[[146 140 111 117 149]
 [138 134 119 122 139]
 [114 119 140 136 112]
 [118 122 137 134 117]
 [127 127 129 129 126]]
->
[[146 140]
 [138 134]]

[[127 133 149 132]
 [114 139 123 138]
 [140 124 143 122]]
->
[[127 133]
 [114 139]]

[[128 152 145]
 [122 136 148]]
->
[[128 152]
 [122 136]]

[[150 145 114 120]
 [119 125 106 153]
 [125 105 156 135]]
->
[[150 145]
 [119 125]]

[[107 133 135 116]
 [103 132 132 124]]
->
[[107 133]
 [103 132]]

[[121 143 134 137 118]
 [108 120 138 121 126]
 [136 128 107 137 121]
 [149 139 133 118 106]
 [130 142 133 143 146]]
->
[[121 143]
 [108 120]]

[[141 144 121]
 [116 145 128]
 [150 132 117]
 [115 141 134]
 [120 112 136]]
->
[[141 144]
 [116 145]]
---
[[123 115 117 112 133 129 122 126 126 144 129 117 142]
 [112 140 125 133 133 125 127 131 119 140 129 136 131]
 [138 105 138 132 125 134 128 131 141 131 129 145 136]
 [137 116 129 103 123 132 118 124 131 138 133 129 135]]
->
[[123 115 117 112 133 129 122 126 126 144 129 117 142]
 [112 140 125 133 133 125 127 131 119 140 129 136 131]
 [137 116 129 103 123 132 118 124 131 138 133 129 135]
 [138 105 138 132 125 134 128 131 141 131 129 145 136]]

[[127 126 132 131 120 156 115 134 128 146 147 133 117 128]
 [143 133 126 128 129 128 125 129 131 129 131 131 133 129]
 [130 127 128 126 134 151 113 132 128 144 147 126 118 129]]
->
[[143 133 126 128 129 128 125 129 131 129 131 131 133 129]
 [130 127 128 126 134 151 113 132 128 144 147 126 118 129]
 [127 126 132 131 120 156 115 134 128 146 147 133 117 128]]

[[145 131 127 122 125]
 [120 126 137 118 141]
 [155 136 132 121 131]
 [149 135 121 120 127]
 [123 127 146 130 147]
 [139 135 136 133 133]]
->
[[149 135 121 120 127]
 [145 131 127 122 125]
 [155 136 132 121 131]
 [139 135 136 133 133]
 [120 126 137 118 141]
 [123 127 146 130 147]]

[[143 125 141 116 118 115 134 119 119 137 132 129 144 112]
 [122 128 121 123 124 118 134 127 121 126 133 129 126 121]
 [119 125 123 117 135 142 129 129 138 121 135 120 145 131]
 [107 131 111 134 138 129 118 134 128 113 123 124 120 131]]
->
[[107 131 111 134 138 129 118 134 128 113 123 124 120 131]
 [122 128 121 123 124 118 134 127 121 126 133 129 126 121]
 [119 125 123 117 135 142 129 129 138 121 135 120 145 131]
 [143 125 141 116 118 115 134 119 119 137 132 129 144 112]]

[[133 109 147 135 119 119 127 108]
 [143 131 135 134 136 118 120 125]
 [124 111 138 135 123 131 134 124]
 [122 110 137 136 124 134 137 128]
 [124 130 120 135 140 142 136 153]
 [122 119 128 136 132 139 137 141]
 [108 121 121 123 120 143 140 135]
 [129 101 149 140 120 125 133 113]]
->
[[124 130 120 135 140 142 136 153]
 [108 121 121 123 120 143 140 135]
 [122 119 128 136 132 139 137 141]
 [143 131 135 134 136 118 120 125]
 [122 110 137 136 124 134 137 128]
 [124 111 138 135 123 131 134 124]
 [133 109 147 135 119 119 127 108]
 [129 101 149 140 120 125 133 113]]

[[135 123 150 109 156 121 124]
 [114 124 123 132 139 116 123]]
->
[[114 124 123 132 139 116 123]
 [135 123 150 109 156 121 124]]

[[120 124 111 124 134 135 147 127 126 126 126]
 [120 130 128 129 131 132 132 128 127 128 119]
 [ 98 137 132 134 131 147 138 129 122 129 109]
 [121 127 121 126 134 131 137 128 127 128 118]]
->
[[120 124 111 124 134 135 147 127 126 126 126]
 [121 127 121 126 134 131 137 128 127 128 118]
 [120 130 128 129 131 132 132 128 127 128 119]
 [ 98 137 132 134 131 147 138 129 122 129 109]]

[[123 145 139 127 119 131 108 132]
 [121 111 111 147 132 143 143 109]
 [146 120 124 121 109 110 112 114]
 [105 122 117 111 114 115 134 136]
 [129 133 127 135 126 121 146 139]]
->
[[121 111 111 147 132 143 143 109]
 [105 122 117 111 114 115 134 136]
 [146 120 124 121 109 110 112 114]
 [129 133 127 135 126 121 146 139]
 [123 145 139 127 119 131 108 132]]
